Below is a small trained network, with its code and all its weights. Each question gives an input and a class and asks what happens when units are switched off, that is, made to give their printed mean instead of their output.

import numpy as np


def w(rows, s, z=0):
    codes = np.array(rows[::2]) - 128.0
    scale = np.full(codes.shape[1], s)
    scale[-1] = z or s
    return codes * scale


def norm(h):
    return h / np.sqrt((h * h).mean(-1, keepdims=True) + 1e-5)


def f(y):
    return np.maximum(y, 0)


def log_softmax(a):
    a = a - a.max(-1, keepdims=True)
    return a - np.log(np.exp(a).sum(-1, keepdims=True))


def net(x, mask):
    res = np.array(x, float).reshape(1, 3) / 4 @ E
    u = 0
    for l in range(3):
        y = f(norm(res) @ A[l][:, :-1].T + A[l][:, -1])
        res = res + np.where(mask[u : u + 9], y, B[l][:, -1]) @ B[l][:, :-1]
        u += 9
    return log_softmax(norm(res)[-1] @ U[:, :-1].T + U[:, -1])


A, B = {}, {}
E = w([
[140,63,43,216,119,64,2,138,137,182,69],'x0',
[218,106,93,160,40,124,107,211,134,102,142],'x1',
[163,89,192,200,154,125,91,19,103,145,76],'x2',
],0.0089)
A[0] = w([
[144,106,108,106,2,96,109,185,113,184,161,177],'0.n0',
[157,167,145,121,118,219,229,170,85,128,132,225],'0.n1',
[121,171,112,111,57,185,43,127,165,105,206,6],'0.n2',
[105,63,58,173,92,29,78,142,193,145,151,114],'0.n3',
[76,130,95,56,151,122,162,108,62,171,85,139],'0.n4',
[88,111,208,135,94,123,74,44,70,146,100,250],'0.n5',
[176,26,88,193,141,96,123,160,182,95,60,136],'0.n6',
[182,85,193,143,76,68,101,86,100,152,93,69],'0.n7',
[66,158,61,185,120,72,168,220,157,179,104,144],'0.n8',
],0.0069,0.0013)
B[0] = w([
[203,159,164,73,178,61,135,125,113,123,168,233],'0.n0',
[75,117,193,221,129,99,103,211,210,138,155,247],'0.n1',
[209,116,110,148,232,150,98,100,74,63,145,173],'0.n2',
[102,157,141,101,2,150,115,126,163,153,171,253],'0.n3',
[149,105,67,133,165,102,162,114,112,152,138,187],'0.n4',
[118,205,112,102,118,185,139,96,123,121,65,213],'0.n5',
[123,118,177,186,172,145,218,121,132,114,144,230],'0.n6',
[174,35,107,126,159,159,129,75,178,189,170,192],'0.n7',
[89,225,84,122,175,48,202,103,133,125,37,226],'0.n8',
],0.0082,0.0074)
A[1] = w([
[63,120,163,99,77,248,102,117,143,65,186,77],'1.n0',
[157,153,186,129,111,155,189,150,113,71,78,121],'1.n1',
[166,205,52,24,202,160,122,185,189,150,189,247],'1.n2',
[129,140,101,187,81,161,106,141,160,121,124,96],'1.n3',
[179,51,73,151,131,225,22,50,107,130,79,146],'1.n4',
[172,141,98,19,116,120,88,236,30,21,131,62],'1.n5',
[81,129,65,127,80,22,152,136,169,143,106,132],'1.n6',
[70,3,110,159,57,64,143,104,121,201,101,81],'1.n7',
[199,2,150,167,96,219,124,83,145,106,148,224],'1.n8',
],0.0071,0.0015)
B[1] = w([
[201,135,135,142,95,149,138,144,132,69,86,160],'1.n0',
[78,118,69,175,120,116,83,135,193,94,102,175],'1.n1',
[130,56,111,133,84,168,64,93,109,133,71,254],'1.n2',
[54,101,150,81,147,94,142,160,192,172,131,150],'1.n3',
[115,116,223,66,118,132,157,149,79,178,84,188],'1.n4',
[37,91,187,63,254,119,85,39,73,230,89,177],'1.n5',
[189,131,171,130,168,100,154,46,248,31,88,217],'1.n6',
[42,160,160,76,213,93,193,176,172,126,179,169],'1.n7',
[131,168,34,71,129,116,83,87,76,166,87,202],'1.n8',
],0.0083,0.0082)
A[2] = w([
[105,171,116,103,125,141,75,105,2,187,83,73],'2.n0',
[161,110,109,170,138,200,146,109,209,105,107,6],'2.n1',
[224,42,134,167,46,113,161,135,152,141,151,88],'2.n2',
[83,164,182,126,180,120,168,72,83,106,121,117],'2.n3',
[149,129,103,188,74,155,82,179,112,69,130,57],'2.n4',
[117,112,134,62,177,67,87,163,122,109,114,61],'2.n5',
[103,70,79,130,123,152,156,81,6,178,108,78],'2.n6',
[187,110,117,118,141,134,180,127,146,115,179,123],'2.n7',
[78,162,106,120,206,84,144,71,127,84,138,114],'2.n8',
],0.0089,0.0015)
B[2] = w([
[164,48,198,116,79,211,98,143,1,67,138,193],'2.n0',
[126,145,93,113,135,111,84,104,112,143,101,193],'2.n1',
[71,163,53,102,187,149,131,152,27,103,156,171],'2.n2',
[142,67,74,116,111,51,113,168,142,153,165,230],'2.n3',
[86,128,154,52,118,117,217,107,214,147,124,146],'2.n4',
[59,183,128,165,140,84,192,42,137,159,129,200],'2.n5',
[95,93,182,52,91,171,138,97,114,77,138,182],'2.n6',
[121,84,104,160,81,110,93,228,79,145,118,153],'2.n7',
[129,205,68,79,169,104,141,112,129,211,116,255],'2.n8',
],0.0092,0.008)
U = w([
[139,13,182,58,113,187,121,71,29,198,112,148],'0',
[222,72,167,245,69,165,116,90,144,97,202,12],'1',
[81,136,226,187,88,172,147,242,205,45,150,154],'2',
[221,124,49,172,131,81,56,213,40,134,187,117],'3',
[122,101,215,219,139,87,95,130,89,133,182,94],'4',
[197,180,154,182,59,159,62,74,183,147,39,116],'5',
[67,222,86,100,210,43,155,114,165,203,107,143],'6',
],0.012,0.011)

Each question gives the input, the list of numbers given to net, and the class t.
The units are the neurons (one row each of A and B). Each row of codes is followed by its name. A weight is (code - 128) times the scale printed after its matrix; where a second scale follows, it is the last column's (A, B and U).
mask holds one flag per neuron, layer by layer. A switched-off neuron (its flag False) gives its mean, the last column of its row in B, instead of its output. The means were averaged over made-up inputs and are rounded, as every weight is.
A unit's drop is (log p(t) with every unit on - log p(t) with that unit switched off) / (log p(t) with every unit on - log p(t) with every unit switched off).
The circuit of an input: a set's keep is (log p(t) with only the set's units on - log p(t) with every unit switched off) / (log p(t) with every unit on - log p(t) with every unit switched off). Starting from the 12 units with the biggest drops (on a tie, the unit counted first), units are removed one at a time, each time the one whose removal leaves the highest keep (on an exact tie, the one counted first), for as long as the keep stays at least 0.8.
units of the circuit, in order: the units of the circuit, biggest drop first
top k neurons: the k neurons with the biggest drops, biggest first
k most important neurons of layer l: the k neurons of layer l with the biggest drops, biggest first
drop when u is switched off: that unit's drop, to one decimal
input [-6,8,0], class 2: units of the circuit, in order => 0.n1
input [1,8,-2], class 6: 3 most important neurons of layer 0 => 0.n6, 0.n8, 0.n7
input [-6,2,-6], class 2: units of the circuit, in order => 0.n1, 2.n8
input [5,5,2], class 6: 2 most important neurons of layer 1 => 1.n7, 1.n8
input [-8,-5,-4], class 2: 3 most important neurons of layer 0 => 0.n8, 0.n1, 0.n0
input [-3,2,2], class 2: top 2 neurons => 0.n1, 2.n8
input [-3,3,1], class 2: top 2 neurons => 0.n1, 2.n8
input [-1,8,0], class 3: top 2 neurons => 0.n0, 0.n6
input [-6,-1,3], class 2: top 3 neurons => 0.n1, 0.n8, 1.n8
input [-5,1,-6], class 2: top 4 neurons => 0.n1, 0.n8, 1.n8, 2.n8
input [-6,1,5], class 5: top 4 neurons => 0.n8, 2.n1, 1.n0, 2.n8
input [0,-5,0], class 0: top 2 neurons => 0.n1, 0.n8
input [-1,6,0], class 3: 3 most important neurons of layer 0 => 0.n0, 0.n6, 0.n5
input [-2,8,4], class 3: top neuron => 0.n0
input [-6,0,-3], class 2: drop when 0.n1 is switched off => 0.4
input [1,-4,5], class 0: drop when 2.n4 is switched off => 0.0
input [-8,5,4], class 2: drop when 0.n1 is switched off => 0.2
